Below are the code and all the weights of a small trained network. Each question names an input and a class and asks about switching units off, where a switched-off unit gives its printed mean instead of its output.

import numpy as np


def w(rows, s, z=0):
    codes = np.array(rows[::2]) - 128.0
    scale = np.full(codes.shape[1], s)
    scale[-1] = z or s
    return codes * scale


def f(y):
    return np.maximum(y, 0)


def log_softmax(a):
    a = a - a.max(-1, keepdims=True)
    return a - np.log(np.exp(a).sum(-1, keepdims=True))


def net(x, mask):
    res = np.array(x, float).reshape(1, 7) / 4 @ E
    y = f(res @ A[0][:, :-1].T + A[0][:, -1])
    res = res + np.where(mask, y, B[0][:, -1]) @ B[0][:, :-1]
    return log_softmax(res[-1] @ U[:, :-1].T + U[:, -1])


A, B = {}, {}
E = w([
[124,128,125],'x0',
[128,123,127],'x1',
[197,222,129],'x2',
[208,64,80],'x3',
[129,122,130],'x4',
[55,159,2],'x5',
[126,127,131],'x6',
],0.0056)
A[0] = w([
[84,41,140,81],'N1',
[26,216,195,36],'N2',
[87,52,144,63],'N3',
[119,102,157,77],'N4',
[195,228,100,52],'N5',
[90,153,14,48],'N6',
[234,46,12,40],'N7',
[117,155,31,69],'N8',
[166,81,118,124],'N9',
[137,144,131,76],'N10',
[230,249,104,70],'N11',
[164,204,153,112],'N12',
[179,91,253,3],'N13',
[254,35,38,35],'N14',
[150,135,103,235],'N15',
[145,133,112,228],'N16',
[127,155,180,70],'N17',
[140,124,106,95],'N18',
[131,168,89,126],'N19',
[80,160,47,57],'N20',
[140,130,116,197],'N21',
[100,152,34,50],'N22',
[54,7,131,76],'N23',
[120,91,100,56],'N24',
[96,64,161,123],'N25',
[19,222,194,32],'N26',
],0.008,0.0063)
B[0] = w([
[166,158,66,149],'N1',
[135,217,214,154],'N2',
[144,154,93,138],'N3',
[149,142,127,130],'N4',
[191,172,49,152],'N5',
[211,77,160,168],'N6',
[102,243,204,172],'N7',
[196,97,150,162],'N8',
[98,151,161,157],'N9',
[167,123,162,128],'N10',
[199,170,21,176],'N11',
[140,122,55,163],'N12',
[218,5,177,161],'N13',
[121,232,220,173],'N14',
[23,53,130,255],'N15',
[34,61,132,246],'N16',
[133,128,174,136],'N17',
[140,137,130,129],'N18',
[136,92,135,157],'N19',
[178,85,169,159],'N20',
[69,88,130,209],'N21',
[196,96,152,155],'N22',
[193,164,15,167],'N23',
[188,134,107,130],'N24',
[154,150,74,159],'N25',
[129,219,218,156],'N26',
],0.024,0.0054)
U = w([
[125,97,152,254],'0',
[255,21,227,67],'1',
[103,245,229,73],'2',
[103,90,128,153],'3',
[174,173,5,77],'4',
[88,86,138,105],'5',
],0.0059,0.0078)

Each question gives the input, the list of numbers given to net, and the class t.
The units are the neurons (one row each of A and B). Each row of codes is followed by its name. A weight is (code - 128) times the scale printed after its matrix; where a second scale follows, it is the last column's (A, B and U).
mask holds one flag per neuron, in row order. A switched-off neuron (its flag False) gives its mean, the last column of its row in B, instead of its output. The means were averaged over made-up inputs and are rounded, as every weight is.
A unit's drop is (log p(t) with every unit on - log p(t) with that unit switched off) / (log p(t) with every unit on - log p(t) with every unit switched off).
The circuit of an input: a set's keep is (log p(t) with only the set's units on - log p(t) with every unit switched off) / (log p(t) with every unit on - log p(t) with every unit switched off). Starting from the 12 units with the biggest drops (on a tie, the unit counted first), units are removed one at a time, each time the one whose removal leaves the highest keep (on an exact tie, the one counted first), for as long as the keep stays at least 0.8.
units of the circuit, in order: the units of the circuit, biggest drop first
top k neurons: the k neurons with the biggest drops, biggest first
input [4,5,7,1,6,6,-7], class 4: top 2 neurons => (N11 N5)
input [5,1,-3,-5,4,-7,0], class 1: units of the circuit, in order => (N13)
input [-8,2,6,8,2,7,2], class 2: top 2 neurons => (N7 N14)
input [3,7,7,-1,3,7,6], class 1: units of the circuit, in order => (N6 N8)
input [-3,3,-3,-6,-1,7,2], class 1: units of the circuit, in order => (N6 N20 N22)
input [-3,-7,-8,1,4,-1,-6], class 4: units of the circuit, in order => (N23 N1)
input [-2,7,-1,-8,0,7,1], class 2: top 3 neurons => (N26 N2 N13)
input [-2,6,6,-4,1,2,-4], class 4: units of the circuit, in order => (N11 N5)
input [0,5,-3,-7,5,2,-4], class 2: units of the circuit, in order => (N26 N2)
input [1,0,-3,7,-5,4,-6], class 2: units of the circuit, in order => (N7 N14)
input [-1,2,7,5,0,-2,1], class 4: top 3 neurons => (N11 N5 N12)
input [7,-4,7,8,2,8,3], class 1: units of the circuit, in order => (N6 N8)
input [-2,4,-6,-8,2,8,-4], class 1: top 2 neurons => (N6 N20)
input [-2,3,5,8,6,6,8], class 2: units of the circuit, in order => (N7)
input [5,6,0,7,-6,-5,8], class 2: units of the circuit, in order => (N14 N7)
input [0,-2,-8,2,6,5,0], class 4: top 2 neurons => (N23 N1)
input [0,-7,-7,4,5,7,3], class 1: units of the circuit, in order => (N6 N22)
input [-4,-4,-1,-6,-4,-1,5], class 2: top 2 neurons => (N26 N2)
input [0,-2,-5,6,5,-5,2], class 2: top 3 neurons => (N14 N7 N9)
input [-4,-4,8,-5,-3,4,6], class 4: top 3 neurons => (N11 N5 N12)
input [1,-5,1,-5,6,-8,2], class 1: top neuron => (N13)
input [6,6,-8,-6,-1,8,4], class 1: top 2 neurons => (N6 N20)
